Below is a small trained network, with its code and all its weights. Each question gives an input and a class and asks what happens when units are switched off, that is, made to give their printed mean instead of their output.

import numpy as np


def w(rows, s, z=0):
    codes = np.array(rows[::2]) - 128.0
    scale = np.full(codes.shape[1], s)
    scale[-1] = z or s
    return codes * scale


def f(y):
    return y / 2 * (1 + np.tanh(0.7978845608 * (y + 0.044715 * y**3)))


def log_softmax(a):
    a = a - a.max(-1, keepdims=True)
    return a - np.log(np.exp(a).sum(-1, keepdims=True))


def net(x, mask):
    res = np.array(x, float).reshape(1, 7) / 4 @ E
    y = f(res @ A[0][:, :-1].T + A[0][:, -1])
    res = res + np.where(mask, y, B[0][:, -1]) @ B[0][:, :-1]
    return log_softmax(res[-1] @ U[:, :-1].T + U[:, -1])


A, B = {}, {}
E = w([
[109,159,135],'x0',
[1,110,89],'x1',
[187,49,48],'x2',
[167,59,203],'x3',
[165,148,107],'x4',
[124,125,132],'x5',
[130,111,125],'x6',
],0.005)
A[0] = w([
[107,153,136,49],'n1',
[188,250,152,152],'n2',
[104,159,132,3],'n3',
[171,93,136,221],'n4',
[110,147,138,68],'n5',
[94,163,147,53],'n6',
[188,42,213,206],'n7',
[112,132,114,47],'n8',
[218,92,79,152],'n9',
],0.016,0.0019)
B[0] = w([
[146,108,113,133],'n1',
[138,250,204,212],'n2',
[142,89,134,132],'n3',
[108,62,100,188],'n4',
[153,118,100,130],'n5',
[172,92,91,152],'n6',
[114,28,53,254],'n7',
[182,86,205,124],'n8',
[113,19,90,235],'n9',
],0.016,0.0055)
U = w([
[99,248,214,251],'0',
[92,3,90,5],'1',
],0.0064,3e-05)

Each question gives the input, the list of numbers given to net, and the class t.
The units are the neurons (one row each of A and B). Each row of codes is followed by its name. A weight is (code - 128) times the scale printed after its matrix; where a second scale follows, it is the last column's (A, B and U).
mask holds one flag per neuron, in row order. A switched-off neuron (its flag False) gives its mean, the last column of its row in B, instead of its output. The means were averaged over made-up inputs and are rounded, as every weight is.
A unit's drop is (log p(t) with every unit on - log p(t) with that unit switched off) / (log p(t) with every unit on - log p(t) with every unit switched off).
The circuit of an input: a set's keep is (log p(t) with only the set's units on - log p(t) with every unit switched off) / (log p(t) with every unit on - log p(t) with every unit switched off). Starting from all 9 units, units are removed one at a time, each time the one whose removal leaves the highest keep (on an exact tie, the one counted first), for as long as the keep stays at least 0.8.
circuit, biggest first: the units of the circuit, biggest drop first
k most important neurons: the k neurons with the biggest drops, biggest first
drop of u: that unit's drop, to one decimal
input [-2,6,-7,-2,0,1,6], class 0: circuit, biggest first => n7
input [-5,-1,0,0,8,7,-7], class 0: circuit, biggest first => n7; n2
input [7,-1,-1,4,3,7,-3], class 0: circuit, biggest first => n9; n2
input [7,1,-6,6,1,-1,0], class 0: 3 most important neurons => n9; n4; n2
input [7,2,6,-7,2,-6,0], class 0: 4 most important neurons => n7; n4; n9; n6
input [4,-2,-2,2,-8,-8,0], class 0: 2 most important neurons => n9; n4
input [-8,-8,-6,-2,-5,-8,-4], class 0: drop of n2 => 0.5
input [-7,-7,-5,-5,5,-2,8], class 0: drop of n2 => 0.2
input [3,0,-1,-2,-1,5,-6], class 0: drop of n9 => 0.1
input [-4,-6,1,-8,7,-4,-2], class 0: drop of n2 => 0.9
